array([[ 94, 172,  61, 170, 138,  55, 123, 115,  93, 107],
       [167, 151, 170, 117, 135, 127, 170,  92, 126, 102],
       [ 77, 161,  47, 136, 108,  54,  73,  48, 170,  59],
       [ 70, 125, 131,  87, 114, 149, 102,  46,  86, 129],
       [103,  44,  50, 124,  78, 149, 125,  51,  29, 151],
       [126, 155,  74, 168, 122, 107, 153,  78, 103,  87],
       [ 42, 143, 150,  60,  37,  78,  98, 161, 125, 159],
       [118,  29,  45,  32,  40, 170,  37,  99, 144,  64]])
=>
array([[107,  94, 172,  61, 170, 138,  55, 123, 115,  93],
       [102, 167, 151, 170, 117, 135, 127, 170,  92, 126],
       [ 59,  77, 161,  47, 136, 108,  54,  73,  48, 170],
       [129,  70, 125, 131,  87, 114, 149, 102,  46,  86],
       [151, 103,  44,  50, 124,  78, 149, 125,  51,  29],
       [ 87, 126, 155,  74, 168, 122, 107, 153,  78, 103],
       [159,  42, 143, 150,  60,  37,  78,  98, 161, 125],
       [ 64, 118,  29,  45,  32,  40, 170,  37,  99, 144]])

array([[ 36, 119, 107, 100,  91, 116],
       [146, 111, 118, 108, 106, 105],
       [ 28, 101, 104, 118,  90, 107]])
=>
array([[116,  36, 119, 107, 100,  91],
       [105, 146, 111, 118, 108, 106],
       [107,  28, 101, 104, 118,  90]])

array([[ 96, 163, 164,  99,  89, 115],
       [ 34,  95,  99, 166,  95,  98],
       [104, 107,  99,  97, 152,  47],
       [101, 104, 111,  97,  49, 153],
       [164, 100,  98,  36,  98, 109],
       [109,  97, 103,  90,  55, 148],
       [ 95,  30,  31, 109,  97,  98],
       [ 84,  62,  66, 118,  78, 119],
       [110, 109, 115,  88,  57, 146],
       [ 57, 123, 125, 141,  94, 103]])
=>
array([[115,  96, 163, 164,  99,  89],
       [ 98,  34,  95,  99, 166,  95],
       [ 47, 104, 107,  99,  97, 152],
       [153, 101, 104, 111,  97,  49],
       [109, 164, 100,  98,  36,  98],
       [148, 109,  97, 103,  90,  55],
       [ 98,  95,  30,  31, 109,  97],
       [119,  84,  62,  66, 118,  78],
       [146, 110, 109, 115,  88,  57],
       [103,  57, 123, 125, 141,  94]])

array([[ 90,  93, 124, 107, 121, 109,  90, 107,  90, 109,  90, 105, 109,
        122, 122],
       [ 96,  98,  40, 105,  48, 104,  96, 105,  96, 103,  96, 105, 103,
         44,  44]])
=>
array([[122,  90,  93, 124, 107, 121, 109,  90, 107,  90, 109,  90, 105,
        109, 122],
       [ 44,  96,  98,  40, 105,  48, 104,  96, 105,  96, 103,  96, 105,
        103,  44]])

array([[162, 122, 124, 130,  64, 155,  81,  56,  80, 161, 162,  54],
       [ 49,  83, 128,  83, 155,  55, 121, 139, 149,  70, 153, 148],
       [ 52,  50,  61,  56,  81, 119, 140, 141,  68,  82, 117,  64],
       [159, 155, 138, 148, 111,  90,  56,  52, 127, 127,  82, 129],
       [153, 126,  79, 124,  58, 131,  75,  61,  65, 125,  35,  71]])
=>
array([[ 54, 162, 122, 124, 130,  64, 155,  81,  56,  80, 161, 162],
       [148,  49,  83, 128,  83, 155,  55, 121, 139, 149,  70, 153],
       [ 64,  52,  50,  61,  56,  81, 119, 140, 141,  68,  82, 117],
       [129, 159, 155, 138, 148, 111,  90,  56,  52, 127, 127,  82],
       [ 71, 153, 126,  79, 124,  58, 131,  75,  61,  65, 125,  35]])

array([[137, 109,  74,  90, 119],
       [100, 100, 101, 101, 100],
       [174, 118,  47,  80, 136],
       [108, 102,  95,  98, 104],
       [104, 101,  98,  99, 101],
       [147, 111,  67,  87, 123],
       [ 76,  94, 118, 106,  88],
       [ 90,  97, 107, 102,  96]])
=>
array([[119, 137, 109,  74,  90],
       [100, 100, 100, 101, 101],
       [136, 174, 118,  47,  80],
       [104, 108, 102,  95,  98],
       [101, 104, 101,  98,  99],
       [123, 147, 111,  67,  87],
       [ 88,  76,  94, 118, 106],
       [ 96,  90,  97, 107, 102]])

array([[ 90,  95, 129, 127, 149,  76, 163, 121,  60, 119,  79],
       [105,  69,  71, 103,  56, 108, 118,  85, 168, 117,  52],
       [120, 106,  58,  72,  65,  87, 104,  62, 174,  83, 102]])
=>
array([[ 79,  90,  95, 129, 127, 149,  76, 163, 121,  60, 119],
       [ 52, 105,  69,  71, 103,  56, 108, 118,  85, 168, 117],
       [102, 120, 106,  58,  72,  65,  87, 104,  62, 174,  83]])

array([[ 94,  94, 105,  67, 116,  87, 125,  80, 132],
       [121,  46,  77,  49,  63, 129,  60, 127,  81],
       [113,  88, 152, 120,  75, 150,  89,  83, 111],
       [136,  56,  92,  84,  96, 102,  93, 132,  68],
       [110,  76,  68,  90, 118,  57,  58, 110,  84],
       [130,  37,  55,  78,  57, 134,  49, 125, 115],
       [ 60,  49,  88,  47,  66,  86, 102, 104,  83],
       [119, 124,  82, 139, 109,  95,  89,  94,  73]])
=>
array([[132,  94,  94, 105,  67, 116,  87, 125,  80],
       [ 81, 121,  46,  77,  49,  63, 129,  60, 127],
       [111, 113,  88, 152, 120,  75, 150,  89,  83],
       [ 68, 136,  56,  92,  84,  96, 102,  93, 132],
       [ 84, 110,  76,  68,  90, 118,  57,  58, 110],
       [115, 130,  37,  55,  78,  57, 134,  49, 125],
       [ 83,  60,  49,  88,  47,  66,  86, 102, 104],
       [ 73, 119, 124,  82, 139, 109,  95,  89,  94]])
---
array([[102, 124, 164,  59],
       [116,  84, 102,  48]])
=>
[102,  84]

array([[167,  30,  30,  35,  38],
       [164, 164, 169,  33,  25],
       [ 42,  33,  24, 163, 169]])
=>
[167, 164,  24]

array([[ 96, 127,  82],
       [ 74, 104,  63],
       [148,  67, 114],
       [154,  52,  93],
       [136,  24,  93]])
=>
[ 96, 104, 114]

array([[130,  79],
       [ 31, 122],
       [ 98,  98],
       [101,  99]])
=>
[130, 122]

array([[ 96,  56, 145],
       [ 38,  73,  95],
       [ 94,  92,  97],
       [103,  59, 147],
       [172, 152,  69]])
=>
[96, 73, 97]

array([[ 99, 107, 100,  49],
       [161, 101,  41, 101],
       [154,  90,  48, 104],
       [ 94,  96, 105, 156]])
=>
[ 99, 101,  48, 156]
